Each row has a class, written as a number after it.
[  25  217   32    0 -102   51   21  -81  -36 -122   37  191 -167  165
  158 -198  -81  106   -8   63   22   47 -178    9   23  -55    0  -39
  109  161 -154   97 -118  134  112  -38  -15]
5
[  27   79  187 -293   67  170  -74 -210 -197 -309  139  246  257  194
 -147  399  -64 -328 -343   47  174  139    2   29   11  100 -117  -94
   97   26    1 -216  -50  387  -14   18  -11]
8
[-109  -56   75   17  -51  127  -52   63 -218    6   26  200   35   90
    4  101   10   25 -148  -24   47 -116  -85   46   78  -56  -41  -53
    9   41 -132  139  -63  195  155   -4 -113]
9
[ -64  -96  197  163 -138  -94  -95  200 -156   15  -62    3  168   69
  184   40  -95    5  -88   -3  -62 -115 -111    5  -27   82   33  -50
  -76   -4   97  -98   63  124   84  -32  -18]
12
[  -1  126    1   99   22  -41  -21  110   17  -35   13   41  -27   37
  -19  -14   60   96  -58   -8  -45  -22  -82 -142   79    5   96    9
   10  -51  -44   22   97  -87  -43   90  -68]
4
[-148  -19  -33   24  313   78   65  -57   91  -13  -22  -51  -85  185
  126 -315   70   83   64 -160   17  -19 -155   -1  -98   28  -90   56
   -1  197   28  148  -31  -18  -41   57  -26]
0
[-150  170  -30  -28  -48   61   20  195 -135  -43  -93  -56 -179   71
  316   36  -31   -4  123  131  192   85  -96   51  -23   43 -105   94
  -22 -140 -165  117  -38  -79  -51  -11 -185]
1
[-160  191    3   23  -45   38   23  -36 -180    1  -14   35  -30  209
  132   16  -27  -18 -226  -30  244 -129   33  -14  -19  -26 -180   12
   32  322 -122   59  -54  189   63  131 -127]
6
[ -48  103   33   79   89   47    4  -77   48   -4   -1   59   12  123
  136 -123   52   82  -19    5  -31  -50 -188  -38  -60   -6  -70   60
  -42   26  -58  147   53  115   14  112 -182]
3
[  -1   40  118  -59  129    8   32    9   43 -115  -32   50  214  102
   93   31   81   57 -124 -160   69  -55 -150    9    7  158 -114   25
  -97  132  -14  -24 -187    8  104  -98 -158]
6
[-103  -45  205  174  -42 -166  -45  221 -200  -45  -72   31 -130   33
  144 -103  -42  112 -114   59 -201  -67 -139   20  -56  -89   55  -28
   88   79  -47  -16  -36   94  128  -54  119]
1
[-157   37  150 -103  574 -281   70    3  -11 -165  129  -61  182  219
  -28 -123   10   60 -147 -217  140   68 -210    0 -299  267    7  261
 -160  685 -116 -264 -444 -211   11 -316   26]
11
[   7    5  108   48  -10  -56   -3  -80  -79  102   21   23  -18   59
  220 -175   40   79   -7 -101 -232  -85  -94   -3    2  -20  -28   98
   11  220   -1   87 -145   41   51  -28   81]
4
[ -52 -140   15   41   44   59   19  -69   75  -25  -27  -28  148  219
  253 -102 -126   27   95  -47  271  -44   20  143  -34  172  -25  -30
 -121   49   33  -25   54  135   98  -60 -221]
11
[ -21 -257 -348 -207  456  170  -56 -145   18 -245   20  -24  -51  -36
   13 -189 -189  201  504  210  179  372 -220  181  -12  190   97  223
  -59 -703 -143   26  426   35 -168  -86  -12]
8
[ 203 -208   55 -297  333   96  114   32  316 -139  156  151  -51  -91
 -580  166  145   37   61  -34  224  -28   11  175   -7  -17   59  -70
  253    7  -17  -88   42  -72  -74  174  165]
7
[ -67  203  109   -2  -40   35  -15  416 -298 -107  -27  146  -59   33
   81  158  -59  -24 -187  127   10 -104 -160    2   51   52   52   32
  -21 -254   61  -62 -101   46  -41   86 -120]
11
[ 267   16  159 -100 -237  153   44  217  145  -19  -30  -64   67  -89
 -213  491   -3 -221   29  506  482  -11   87  212   81  112   66 -224
  268 -461  194 -180  163  232  -28  247 -310]
1
[ -12  116   46   16  146  -26  100   19  123  -68   25 -104  148  225
   72  -94   38   67  -77  -69  115 -109 -109  -56  -95  194  -62   51
  -99  411  131  -68 -128    5   50   16 -155]
7
[-102 -306  -69   75  131 -109  -75  229 -299  -31   81  117  197  -62
 -639  327  -14   31 -405  -50  435 -128   33   27 -286   20   31  -59
  213  169  -68 -128  -74   36  123   45  -41]
0
[ 177  308  -34  150  -25   80  182 -764  375   -3  -17  -72  -30  187
  -89 -299  277   74  233  105  -36  368   49   18 -239   29 -102 -154
  133    4  114 -109  331  352   99   51   20]
9
[ 243 -426  -41  -60  -57 -207  116 -251  313   93  253  158  138  104
 -528  -66   11   40  152 -190 -145 -257  227  120 -181 -165  125 -119
  203  550  -55   15 -164 -124   87  -12   -5]
3
[ 184 -615  -68   57  318 -166   21 -222  259  -19   20   40  274  -72
 -495 -190  -27  110 -149 -174  -25 -114  138  201 -219  -35  205 -111
   52  241  -87 -171  215   22  215   44  170]
12
[ 285 -144  283 -270  380   21  200  314  283  -54 -112 -251  341  -47
 -269  175   38  -34 -216    0  308 -148  181  182    7  461  -26  -30
  -36   67   81 -261 -185 -161  334   16  -55]
4
[ 125  -83    0   -6  424 -206  317 -504  734 -131   72  -10  -58   24
 -385 -452  130  340  232 -133  128   39   49   27 -226  -13  132  -26
   88  169   53   36  177 -160  -67  197   48]
9
[ -30 -132  257  -41   97   24  -22   -9  -19 -144  -26   56   45  204
  196   29 -124   -3  -63   -6   68 -107 -134  154  -42   -2 -176    6
   31  281  -83   29  -92  208   37  -73  -80]
3
[-139   66  183  159  -13 -177    4  -81   60  -38  -59  -53  -39  162
  235 -104  -43  119   91    7   15   26 -126   -9 -103   -5  -47   15
  -78  162  -76   42  153   42   47   23   17]
10
[-219    7    9  161   33 -149    2   38  -94  -76    2   73  -75  104
   75 -114  -84   69 -113  -22  -65 -163  -83  -84 -128  -68  161  -78
  -44  169   16   73   66  125  135   37   -6]
4
[ 103 -354 -314 -232  620  120   28  -93  256 -288   37  -38  167  -60
 -128  -45 -430 -151  233  438  444  378  -21  327  -92  269  300   57
   48 -630 -228 -289  573   94 -358  101  -28]
7
[ 366 -190 -254 -157   82  173 -184  152   28 -209   68   75  174 -313
 -811  460 -166 -289 -369  384 -101 -243  214 -137  285  -64  550 -368
  277 -309  124 -213  241   12 -276  258   13]
2
[ 237 -346   40  -35  202   21 -211   78   46  -78 -156 -183  205 -163
 -103  -59 -194 -155 -307  385  240  110  328  233 -219  -85 -176   19
  174 -200  -73 -358  176  140    5   -3   16]
5
[-239 -147   54  102  305 -240  -57  -58 -235  -14 -152 -264  -30  305
  282 -405 -268  -17 -306  186  337 -181  184  159 -295   80 -191  221
  108  522  -31 -162  137  231  -20  202  -33]
6
[ 260 -155  181 -265  264   36  123 -169  207 -251  196  328  299   -5
 -899  426  243 -220 -554 -203    3 -149  -77   85   44 -140  163 -287
  257   58 -181 -174  -99  266   56  201  -85]
6
[ 257  -93   90  -83  -96   45  110  -15  305 -151  175  255   59  186
 -389   54  -51   -6  215   34  255   86 -254  195 -179   20  108  -99
  117 -461 -123   27  250  119    7  177 -325]
0
[ -61   66   33   52  -75  -66  -16  293 -131   24   -5  -30  -44   18
  208   33 -153   -5   93   52  -62   -8 -118  -67   14   26  179   75
 -125 -166   20   57  -25 -231  -12  -17  -58]
7
[-112 -143   40  146    4 -148   53   -2   37   41   86   14   69   86
  134 -202   54  235  196 -181 -186   55 -140  -54 -177  -15   53   93
 -235  -49   88   81  121  -56   44   35   34]
0
[  61 -323  216  -84 -113   66 -230 -131 -125 -108    3  253  310    0
 -380  364   47 -197 -336 -329 -127  -38  -63   36  148 -278 -207 -146
  212   -8 -482  -62  140  201   -1  -98  129]
11
[ 155 -328  129 -260  541 -155   45 -461  621 -135  -52 -270  406 -208
  -45  -18   97   73  115  -58  381  164  257  152 -173  339 -172  143
   90 -217 -223 -242  186  -88 -250   79  -80]
2
[ -14  -26  -28 -101  219   81  -36  -36  -54  -21   78    8   64  158
   95  -52 -105  -96  -10 -135   47  -32 -120   23   -3   41  -38  132
  -39   33    8   34  -60   13 -155   38  -68]
1
[ -51   47   30   -6   43    9   49   27  -32  -20   43   96   69  116
 -157   53   98   62 -208 -288   30 -136 -109  -80  -61  -60  -95    2
  -86  334  -88  150 -223  -67  158  -20  -81]
12
[-131   88   14  118   52  -80   14  100  -28   32   85   86 -108   55
  -62  -43   66  129 -152 -248 -157 -160  -36 -190  -43 -107   22   19
 -138  208   71  188 -106  -75  188   54   19]
8
[ -54 -227 -238  -74   90  195 -173   24 -174   15  189  260 -315  -94
 -497  412  -73 -213  -68   73   52 -123   86   33   42 -397  -58 -162
  394  416 -184  166 -127  -15  -55  196   25]
10
[ 188 -326   60 -182  306    2  -27   -1  185   44  119  -62  392   48
 -233  153 -181 -202   72  -41  371   -4  182  217  -63  154   30   93
  -28 -225   86 -281   28  -45   -7  -59 -221]
3
[-211  144   87  135 -108 -105 -102  400 -277   14  -67    5  -81  -77
  130  207  -35   29 -149   40  -74  -86  -36 -167   34  -20   54   -4
 -134  -84  -14   61  -77 -152   22  -27   15]
9
[ -22   -9  155   11   90   16   13   -2  -37    1  -36  -31  103  107
  218  -69  -46   58   59  -72   45   55 -138   71  -13   75 -131   87
  -56   17   26  -74  -54   52   48  -42   -7]
3
[ 451 -495 -128 -170  198  -99  -27 -400  448  105  216  -78  475 -254
 -389  -13   85   94  117 -188  -50   19  215   19   96   94    0  197
  108  -89  145 -144   35 -142 -296   28  -20]
12
[  36 -133   53   55  -11 -205 -131  308 -203  -85    9 -179   52 -104
  -71   95 -213  177  -40   93   72   57  -72 -195 -198  111  143  107
 -113  -83  123   44 -177 -359   94 -153  -35]
6
[   6  111   33   58  -72   18   -9   66    2  -21   13   26   -3   74
   93  -16  -97  -78    0  109 -108   11  -12  -24  -51  -81   79  -97
 -119  -51   75  -34   53   55  -16   53   33]
1
[-175  -19  -36  244  -63 -113  -83  242 -126  -32    5    6  -50   68
   -1  -83  -81  139  -47    6  -40 -136 -209 -165 -199  -77  204  -22
 -138  145  -24   83  160  -67   78   -1  -36]
11
[-207 -216   79 -101  506  -58   61 -260  114 -243   99   40   19  218
 -141 -128 -180   96  119 -192  224  101  -49   61 -214   90   -4    8
  -59  303  -96  -33   37   31  193  -70   49]
2
[-83 -58 193 -33 116 -25  44  58 -17 -79  51 136  -9 128 110  -1 -79  -6
 -40 -24 -57 -85 -78  56  21 -28 112  -4 -32 -70 -85  40 130  95  25 182
 -32]
9
[ -89  -80  -42  -48  147   77  -20  -34  -90 -202  -33   37   87  101
  -83   42  -15   53 -245  -58  274   46 -131   49  -85   45 -251   30
   36  174 -128   13  -49  227   91  -72  -93]
5
[  49   19 -119   51 -141  109  126 -466  342  122  133  -36  145  268
   29 -123  217  -13  469 -242  180   47 -119  -35 -200  221 -203   14
   42  -13  388  -19  269   42 -245  474 -345]
10
[ 227  -76 -142 -148   40  118  -41 -372  295   27  -53  -56   10 -194
 -360  -81   10 -194 -155  -46  110  156  158   32  140 -170 -235 -103
  245 -251  138   14   37  145    9  160  163]
2
[   2  -17  140   13   81   66  -50   73 -110 -113  -48   54   45   55
   98  -34 -116  -13 -292   88   23 -188 -140   42   14   47  -10   -7
   66  141  -19   26  -98  263  160  -37 -137]
7
[-113   17   28  133   60   20  -17 -225   84    7  -64 -116 -192  224
  234 -303 -209  -16  227  311  413  174  -16  207 -325 -165 -144   75
  108   -3 -103    0  453  299   98   99  -93]
10
[  58 -318 -130 -140  281    9    0 -137   10 -174  -74  -11  104  -63
  -92 -144 -155   11   55   59  166  329 -192  144   75   91  242   15
  178 -547 -287  -72  309  -62 -182  151  106]
12
[ 203 -186  295  -36 -218 -160  -80  -74  150  -25  334  419  102   -7
 -715  259  114   72 -134 -265   34 -391   98  -10  -93 -134  263 -295
  211   36  -86  -23 -129  181  316   -4 -133]
1
[ -50  103   49   42   56  -99   32  -57   95 -100   26   31   72  111
   52   -1    7   70   -6   -9   10   59  -76  -67  -93  -34   36   46
 -136  -71  -36   62  148    3  -35   47  -55]
2
[ 219 -349 -102  225 -160   95  -99  -10   99  134  115  228 -388   -3
 -544 -273  -72  101  105   23 -114 -308  -34  227 -204 -314  386 -422
  285  435  -20   32  226  305  510  -64  325]
5
[ -73 -143  185   22  -93    1 -105   85  -90   -3   66   84   53   83
  -19  167  -27  -84 -135 -115   47 -104    5    7  -60  -73  -92  -71
   57  148 -134  -19    8  112   85   56  -35]
7
[ -61  -83   51  136  -72  -50  -35  292 -140   20  -18   76   34   39
   44  106 -131   36  -77   22 -152 -192  -13  -14   66  -45  173  -87
 -129  -10   17    1  108  -53    7  146   50]
7
[-218   89 -103   57   -2  116  -47  -42  -70  -13   26   21 -275  226
   75 -104   59   21  130  -32  283   21 -137   31 -101  -56 -146    5
   66  308 -225   99   55  110  129  -11 -191]
4
[ 187 -144  -16 -216  128    5   34   72 -107 -206  -88  -28  223 -352
  -73  310  -32  -82  -63  324   32  374  -32   86   40  110   13  149
  240 -828  -66 -163   78  -81 -376   26  -50]
6
[-187 -461  132 -219  696   68   21  207   16  -52   48   77   74  165
 -117  -27 -221 -127  -49 -247  513  -48  -70  418 -288  145  -26  122
 -149   -2 -332  -46   80   49  308  -49  -17]
4
[ 227   41 -238 -110   68   80  122 -598  443  -22  199   83   60  186
 -270 -194  307   64  128 -106   86   89  -23  -10   31   86  -25  -37
  125  111  108   26  200  212  -55  349 -150]
3
[-196   -2  -34  134   13   22   27  -18  -43  -10   25   49 -101  261
  111 -224   11  133   10 -120  124 -120 -123   17 -178  -35  -81  -27
  -90  413  -17   92   -4  150  164    3  -84]
3
[-124   -2    6   92   84 -168   71   -6   58  -54  -38    2   29   53
  112 -167   27  151   -5   19  -82   -3  -75   -4  -31  -36   24   36
  -74   48  -63   -9  128   30  -74  106   75]
1
[  24  106   57  -58  268 -125  -17 -102   87 -514   87  210 -223   64
 -451  -99 -157  140 -513  379  301 -208 -130  -45 -110 -171  -53  -23
  378  154   97    8   27  523  193  302 -318]
10
[-543   33 -107  153  440 -232  112   -8 -388   57  189  137  -42  295
 -130 -161  158  211 -163 -333  183  -78  -67 -120 -406  -36  -57  294
   92  646 -326  163 -317  -81  224 -191 -241]
0
[-211 -471 -114  -19  256  -25 -139  -25 -133  -96 -105 -179    7   50
  -48 -167 -218 -103  -43   86   73   -9   52  143 -266  -23  213  -59
 -178  -56 -193   36  327   98  120  -73   84]
2
[ 273  274  284 -127 -106   96  -49  240 -223 -117  126  433  123 -105
 -383  587  -49  -68 -448  231  159 -185  -76  -69  218   64  187  -90
  273 -354   55   46 -146   94  -48  273 -122]
1
[-156   42  169  166  -79 -117  -80  354 -214   32    0   60  -45   33
   99  122  -59   57 -185   66   26 -204  -37  -76  -37  -11  -12   -1
    5  127   50   25  -27   62   98   58  -61]
6
[  42   89 -235 -172  306   26  179 -356  405   -7  186  114  273   85
 -475  -19  431  -71 -233 -288  180 -194  -20 -105   94  234  138   -5
  -28  140  145    2  119  128 -244  297 -182]
3
[  28  -40   57  -61  223   19    9  -82  173  -72  -71  -25  234  -26
   47  -44  121  139  -48  -58   56   51 -137   27  123  197  -56   79
 -131   73 -175  -18   74    4  -29 -119   42]
5
[ -83 -296  158  104  324  -24   85   70  113   15   54  -26  141  417
  149 -462  -13  132  368 -340  -30 -136 -368  228 -394  290  193  -76
 -146  263  152 -198  -13   62  275 -164  -22]
3
[-355 -447   59   21  299   84   42  -95  -61  166   76  -74 -251  227
  208 -249 -115    0  394 -253  276  157  -39  296 -412 -140 -264  160
  -39  -27 -133  318   44  174  339 -213  -78]
4
[-219   30   40  113 -210 -134  -80   39 -269   42   30   87   -4  127
  250  -12   48  103   15 -166 -140  -31 -140 -143    9  -71   -8   60
  -50   72  -63  129  -18  -47  -24   75    8]
12
[-223   47  -42  136   93 -137   31  -21  -15  -15  111  115   39   97
  -54  -38  128  174  -69 -227  -57 -124  -79 -155 -131 -112   -5   86
 -122  298  -49   94  -22  -27   19    9  -96]
2
[-276 -404 -357  172  194  105 -200  140 -382  180 -138 -209 -138 -122
  -96 -125  -36  -84  -93 -161  306    5   20   61 -321   58 -179   88
  223   34   27   20  -21  -37  114 -102  -34]
7
[ 279 -196   -6 -397  382  172  175  108  251 -222  247  306  127  -78
 -786  470   63 -122 -406  -95  460  -79  171  136   91  -29   34  -97
  295 -244  -33    2  -65   95   43  316 -141]
3
[  73 -779   59 -101  222  -28  139 -171  156  -98  209  277  195  113
 -351  250 -299  -99  -22 -250  -29 -404  119  303 -144  -62  168 -222
   58  334  114  148  -36  205  170  178 -145]
6
[ -41   -4 -173   82  -30  -16  -63  -39  -31  -37   33   65  -75  -19
   21  -48   17  157  101   36  -87   92  -72  -88   96  -91  150   -5
  -81 -148  -77   74  241  -54 -125  125   95]
1
[-247 -355   55   35  205  134   51   52  167  -24  -16 -150 -160  254
  293  -84 -197   78  591  -36  306  206   45  238 -252   85 -261   51
 -295  162  -39  130  156 -111  254 -217 -192]
9
[  85  207  436 -206  212  -49  -32  267  -40 -144  -25  -31  160  105
  114   90  -10  -19 -234   86  164  -44 -157  137  -65  203 -101  148
  -47 -196 -231 -187  -88  197  188 -128  -39]
7
